Below is a small trained network, with its code and all its weights. Each question gives an input and a class and asks what happens when units are switched off, that is, made to give their printed mean instead of their output.

import numpy as np


def w(rows, s, z=0):
    codes = np.array(rows[::2]) - 128.0
    scale = np.full(codes.shape[1], s)
    scale[-1] = z or s
    return codes * scale


def f(y):
    return np.maximum(y, 0)


def log_softmax(a):
    a = a - a.max(-1, keepdims=True)
    return a - np.log(np.exp(a).sum(-1, keepdims=True))


def net(x, mask):
    res = np.array(x, float).reshape(1, 5) / 4 @ E
    y = f(res @ A[0][:, :-1].T + A[0][:, -1])
    res = res + np.where(mask, y, B[0][:, -1]) @ B[0][:, :-1]
    return log_softmax(res[-1] @ U[:, :-1].T + U[:, -1])


A, B = {}, {}
E = w([
[127,125,123,131,131,131,130],'x0',
[117,7,144,196,58,57,136],'x1',
[225,66,207,60,142,186,195],'x2',
[32,64,170,78,96,191,59],'x3',
[74,182,172,173,59,167,228],'x4',
],0.011)
A[0] = w([
[58,96,142,82,108,192,67,79],'n0',
[120,88,167,78,99,172,116,187],'n1',
[61,170,127,198,158,82,64,130],'n2',
[82,161,87,134,131,101,76,179],'n3',
[139,206,113,98,200,178,134,70],'n4',
[150,51,139,184,114,80,130,99],'n5',
[89,162,178,138,101,187,199,70],'n6',
[102,188,124,180,62,166,177,48],'n7',
[129,62,165,175,107,54,149,56],'n8',
[151,141,73,130,163,114,159,43],'n9',
[211,120,74,147,135,103,68,54],'n10',
[174,67,171,92,163,142,190,192],'n11',
[124,103,98,80,252,99,94,102],'n12',
[165,102,123,99,137,110,41,8],'n13',
[123,195,154,122,210,187,110,59],'n14',
[54,83,147,88,120,156,82,117],'n15',
[35,170,119,108,124,56,136,155],'n16',
[185,88,170,38,129,171,185,174],'n17',
[202,165,134,172,134,58,155,125],'n18',
[170,131,131,142,169,98,175,155],'n19',
],0.013,0.0015)
B[0] = w([
[121,220,122,210,202,198,211,238],'n0',
[171,156,76,139,207,89,164,209],'n1',
[116,94,60,64,150,20,167,231],'n2',
[131,39,24,47,117,71,85,209],'n3',
[43,224,207,130,55,131,105,218],'n4',
[20,242,238,102,47,131,41,224],'n5',
[193,71,122,146,46,200,142,212],'n6',
[239,19,138,165,66,187,138,212],'n7',
[58,154,225,111,143,161,33,224],'n8',
[108,169,104,160,161,170,136,168],'n9',
[194,72,181,169,138,174,170,198],'n10',
[102,104,69,30,161,29,120,233],'n11',
[166,62,188,157,67,162,140,217],'n12',
[213,6,210,143,58,254,194,205],'n13',
[13,160,171,90,89,177,36,208],'n14',
[145,225,117,199,244,123,211,229],'n15',
[113,80,100,65,110,67,141,205],'n16',
[93,65,41,22,132,66,110,254],'n17',
[135,243,91,172,214,130,234,210],'n18',
[153,163,78,194,190,83,187,184],'n19',
],0.0073,0.015)
U = w([
[115,90,13,58,121,59,111,245],'0',
[147,228,91,235,207,146,199,133],'1',
[44,211,206,131,45,163,11,34],'2',
[238,45,155,172,20,205,162,87],'3',
],0.012,0.0012)

Each question gives the input, the list of numbers given to net, and the class t.
The units are the neurons (one row each of A and B). Each row of codes is followed by its name. A weight is (code - 128) times the scale printed after its matrix; where a second scale follows, it is the last column's (A, B and U).
mask holds one flag per neuron, in row order. A switched-off neuron (its flag False) gives its mean, the last column of its row in B, instead of its output. The means were averaged over made-up inputs and are rounded, as every weight is.
A unit's drop is (log p(t) with every unit on - log p(t) with that unit switched off) / (log p(t) with every unit on - log p(t) with every unit switched off).
The circuit of an input: a set's keep is (log p(t) with only the set's units on - log p(t) with every unit switched off) / (log p(t) with every unit on - log p(t) with every unit switched off). Starting from the 12 units with the biggest drops (on a tie, the unit counted first), units are removed one at a time, each time the one whose removal leaves the highest keep (on an exact tie, the one counted first), for as long as the keep stays at least 0.8.
units of the circuit, in order: the units of the circuit, biggest drop first
top k neurons: the k neurons with the biggest drops, biggest first
drop of u: that unit's drop, to one decimal
input [6,-1,1,5,-8], class 3: units of the circuit, in order -> [n13]
input [8,-7,-4,4,-6], class 2: top 3 neurons -> [n14; n4; n7]
input [6,3,5,5,-1], class 0: top 3 neurons -> [n17; n11; n18]
input [-4,-1,-4,8,8], class 1: top 4 neurons -> [n15; n0; n13; n12]
input [5,0,4,-5,6], class 3: top 2 neurons -> [n7; n6]
input [-1,-8,7,3,-8], class 2: top 2 neurons -> [n14; n4]
input [5,-2,3,7,7], class 1: top 4 neurons -> [n0; n15; n1; n13]
input [0,7,8,5,-5], class 0: top 2 neurons -> [n17; n11]
input [-8,-3,1,4,-6], class 3: top 2 neurons -> [n13; n12]
input [7,7,3,-7,3], class 1: top 2 neurons -> [n18; n19]
input [-5,1,4,8,-8], class 1: top 2 neurons -> [n15; n0]
input [3,6,-6,5,5], class 0: top 4 neurons -> [n2; n16; n4; n3]
input [-7,-1,6,7,4], class 1: top 3 neurons -> [n0; n15; n3]
input [7,-8,7,-1,-8], class 2: units of the circuit, in order -> [n4]
input [-1,0,8,-7,-6], class 0: drop of n15 -> 0.3
input [2,0,5,1,-7], class 3: drop of n13 -> 1.7
input [3,1,4,1,4], class 0: drop of n13 -> 1.0
